Here is a tiny trained network, its code and every weight. The questions are about switching its units off for an input and a target symbol, where a switched-off unit gives its printed mean instead of its output.

import numpy as np


def w(rows, s, z=0):
    codes = np.array(rows[::2]) - 128.0
    scale = np.full(codes.shape[1], s)
    scale[-1] = z or s
    return codes * scale


def softmax(a):
    e = np.exp(a - a.max(-1, keepdims=True))
    return e / e.sum(-1, keepdims=True)


def log_softmax(a):
    a = a - a.max(-1, keepdims=True)
    return a - np.log(np.exp(a).sum(-1, keepdims=True))


def net(x, mask):
    ids = ['ΔΞαβγεηλμπστφψω'.index(c) for c in x.split()]
    T = len(ids)
    res = E[ids] + P[:T]
    u = 0
    for l in range(3):
        r = res
        for j in range(3):
            rows = slice(2 * j, 2 * j + 2)
            q, k, v = (r @ M[l][rows].T for M in (Q, K, V))
            z = softmax(np.where(np.tri(T) > 0, q @ k.T / 2**0.5, -1e9)) @ v
            o = O[l][rows]
            res = res + np.where(mask[u + j], z, o[:, -1]) @ o[:, :-1]
        u += 3
    return log_softmax(res[-1] @ U[:, :-1].T + U[:, -1])


Q, K, V, O = {}, {}, {}, {}
E = w([
[193,166,217,115,82,185],'Δ',
[137,226,189,97,158,35],'Ξ',
[167,70,80,104,98,236],'α',
[209,227,127,106,131,171],'β',
[62,138,76,65,119,180],'γ',
[116,68,134,104,165,41],'ε',
[33,124,142,92,57,71],'η',
[167,66,40,122,116,113],'λ',
[141,119,241,113,62,119],'μ',
[208,192,113,161,30,57],'π',
[115,229,86,108,62,107],'σ',
[140,23,105,155,2,116],'τ',
[229,118,125,115,211,114],'φ',
[138,176,36,113,138,38],'ψ',
[96,111,187,56,194,165],'ω',
],0.0086)
P = w([
[139,183,109,2,124,93],'0',
[148,80,90,76,154,117],'1',
[230,151,161,16,22,108],'2',
[125,102,95,140,155,126],'3',
[219,132,168,32,37,100],'4',
[112,119,100,157,152,133],'5',
[209,139,171,43,31,111],'6',
[100,134,111,170,154,141],'7',
[185,145,175,62,36,107],'8',
[89,154,121,182,159,147],'9',
[153,136,184,77,38,94],'10',
[78,172,130,197,168,151],'11',
[127,121,195,86,21,82],'12',
],0.0088)
Q[0] = w([
[172,125,140,1,111,81],'L0H1',
[156,147,127,72,119,97],'L0H1',
[154,115,154,36,85,129],'L0H2',
[162,113,127,7,81,145],'L0H2',
[149,130,156,134,85,95],'L0H3',
[188,146,104,64,76,73],'L0H3',
],0.0072)
K[0] = w([
[190,142,139,13,71,84],'L0H1',
[156,137,148,64,98,121],'L0H1',
[210,105,148,40,69,132],'L0H2',
[242,106,152,22,44,87],'L0H2',
[63,63,81,140,128,170],'L0H3',
[81,49,2,75,43,141],'L0H3',
],0.0065)
V[0] = w([
[158,141,125,31,92,103],'L0H1',
[178,156,128,2,94,89],'L0H1',
[188,133,155,67,87,101],'L0H2',
[53,124,120,210,172,147],'L0H2',
[127,137,137,189,168,143],'L0H3',
[99,105,66,75,114,152],'L0H3',
],0.0083)
O[0] = w([
[147,136,142,5,114,117,217],'L0H1',
[158,113,131,5,124,99,245],'L0H1',
[160,121,136,43,102,132,209],'L0H2',
[112,152,114,253,151,131,30],'L0H2',
[92,122,122,224,113,141,80],'L0H3',
[162,94,124,55,101,90,159],'L0H3',
],0.007,0.011)
Q[1] = w([
[130,147,206,94,130,202],'L1H1',
[119,119,156,6,139,54],'L1H1',
[95,193,192,116,86,126],'L1H2',
[104,187,174,77,94,132],'L1H2',
[91,66,134,188,105,140],'L1H3',
[107,82,131,190,116,122],'L1H3',
],0.011)
K[1] = w([
[152,152,214,121,118,210],'L1H1',
[71,158,139,247,152,138],'L1H1',
[90,124,125,247,128,158],'L1H2',
[85,158,136,198,142,148],'L1H2',
[166,90,126,29,100,103],'L1H3',
[182,88,101,46,101,107],'L1H3',
],0.012)
V[1] = w([
[163,158,7,117,104,131],'L1H1',
[74,114,64,136,129,36],'L1H1',
[162,167,191,89,141,112],'L1H2',
[96,92,94,114,169,192],'L1H2',
[160,132,202,126,199,140],'L1H3',
[143,184,117,136,203,119],'L1H3',
],0.011)
O[1] = w([
[151,134,36,169,91,111,166],'L1H1',
[135,136,122,181,153,12,117],'L1H1',
[177,72,120,105,149,148,251],'L1H2',
[91,194,71,33,164,123,115],'L1H2',
[161,123,155,114,151,184,134],'L1H3',
[196,188,111,139,143,166,104],'L1H3',
],0.011,0.015)
Q[2] = w([
[39,95,110,166,92,164],'L2H1',
[137,130,130,62,195,171],'L2H1',
[138,91,24,74,118,185],'L2H2',
[196,169,219,19,73,193],'L2H2',
[106,70,88,124,241,136],'L2H3',
[126,154,231,54,3,141],'L2H3',
],0.0066)
K[2] = w([
[181,86,129,9,110,133],'L2H1',
[101,119,153,162,177,222],'L2H1',
[124,153,76,139,154,200],'L2H2',
[71,139,169,254,170,154],'L2H2',
[129,168,146,32,63,115],'L2H3',
[69,160,147,252,178,178],'L2H3',
],0.0067)
V[2] = w([
[64,166,129,173,211,204],'L2H1',
[207,47,141,125,2,155],'L2H1',
[100,80,229,120,183,39],'L2H2',
[93,69,126,100,45,195],'L2H2',
[108,92,123,61,93,119],'L2H3',
[96,187,171,129,8,146],'L2H3',
],0.0073)
O[2] = w([
[129,120,97,38,130,143,3],'L2H1',
[69,139,154,212,98,167,251],'L2H1',
[130,167,229,140,222,98,126],'L2H2',
[80,158,114,45,103,117,194],'L2H2',
[110,139,104,109,194,99,245],'L2H3',
[100,2,156,51,112,58,75],'L2H3',
],0.0076,0.021)
U = w([
[139,140,33,84,148,44,64],'Δ',
[116,51,164,172,57,114,214],'Ξ',
[3,178,46,112,156,148,163],'α',
[75,92,220,118,135,146,92],'β',
[88,86,154,113,105,187,100],'γ',
[166,216,183,156,187,118,148],'ε',
[195,155,119,192,71,90,180],'η',
[130,66,161,114,196,40,125],'λ',
[164,28,94,140,104,92,178],'μ',
[27,153,168,137,101,63,139],'π',
[227,58,142,146,167,172,153],'σ',
[103,210,100,165,94,112,194],'τ',
[170,194,90,152,115,214,111],'φ',
[134,52,78,129,90,182,89],'ψ',
[117,160,115,70,221,164,4],'ω',
],0.0062,0.0036)

Each question gives the input, a string of symbols that net reads in full, and the target symbol t.
The units are the heads (2 rows each of Q, K, V and O). Each row of codes is followed by its name. A weight is (code - 128) times the scale printed after its matrix; where a second scale follows, it is the last column's (O and U).
mask holds one flag per head, layer by layer. A switched-off head (its flag False) gives its mean, the last column of its rows in O, instead of its output. The means were averaged over made-up inputs and are rounded, as every weight is.
A unit's drop is (log p(t) with every unit on - log p(t) with that unit switched off) / (log p(t) with every unit on - log p(t) with every unit switched off).
The circuit of an input: a set's keep is (log p(t) with only the set's units on - log p(t) with every unit switched off) / (log p(t) with every unit on - log p(t) with every unit switched off). Starting from all 9 units, units are removed one at a time, each time the one whose removal leaves the highest keep (on an exact tie, the one counted first), for as long as the keep stays at least 0.8.
units of the circuit, in order: the units of the circuit, biggest drop first
most important unit: the unit with the biggest drop
heads that matter: for each layer, one digit per head in row order, 1 if its drop is at least 0.15 and else 0, layers parted by /
drop when u is switched off: that unit's drop, to one decimal
input γ β η φ β Δ γ γ λ, target Δ: units of the circuit, in order => [L1H2; L2H1; L0H1; L0H2]
input ψ α Δ ε, target λ: most important unit => L2H3
input σ π Ξ Ξ γ, target σ: units of the circuit, in order => [L1H2; L1H3; L2H2]
input η ε Ξ γ η ω σ Ξ ε ψ λ γ ω, target Δ: units of the circuit, in order => [L2H1; L1H2; L0H1; L0H2]
input ε γ ω γ γ μ μ η φ ω γ, target ω: heads that matter => 000 / 110 / 100
input Ξ μ γ, target β: heads that matter => 000 / 101 / 110
input ω γ Δ τ ε ε ω ψ ε γ Δ, target Δ: units of the circuit, in order => [L2H1; L1H2; L0H1; L0H2]
input ε β π γ π, target Δ: heads that matter => 100 / 010 / 000
input ψ π ε σ γ φ ψ μ γ β, target φ: units of the circuit, in order => [L1H3; L0H2; L1H1]
input η μ ε φ, target σ: units of the circuit, in order => [L1H2; L1H3]
input π γ ω γ γ ψ σ γ φ, target Δ: heads that matter => 100 / 010 / 100
input ε Δ π β τ, target ψ: units of the circuit, in order => [L1H1; L2H2]
input γ ε ε Ξ, target ε: heads that matter => 000 / 100 / 011
input η η γ π ω β ε Δ, target γ: units of the circuit, in order => [L1H1; L2H3; L2H2]
input η ε Ξ μ γ Ξ σ γ Ξ β β, target ψ: heads that matter => 000 / 100 / 011
input γ η β ω Ξ η, target π: most important unit => L1H3
input ε ψ β ε φ ε λ, target ε: heads that matter => 000 / 110 / 011
input η α ε γ φ ψ π η, target π: units of the circuit, in order => [L1H3; L1H2; L0H1; L1H1]
input μ γ ω α α η α π μ, target Ξ: heads that matter => 000 / 010 / 001
input ε ψ λ β γ ε ψ λ β Δ η η α, target λ: most important unit => L1H1
input α η Ξ γ ε ε λ σ σ β ε π, target η: drop when L1H2 is switched off => 0.4
input β λ Ξ π β ω μ φ μ, target φ: drop when L1H3 is switched off => 0.3
input ω ω τ, target ω: drop when L1H2 is switched off => 0.3
input ε φ φ μ μ γ η σ ω ε ψ, target ε: drop when L2H3 is switched off => 0.2
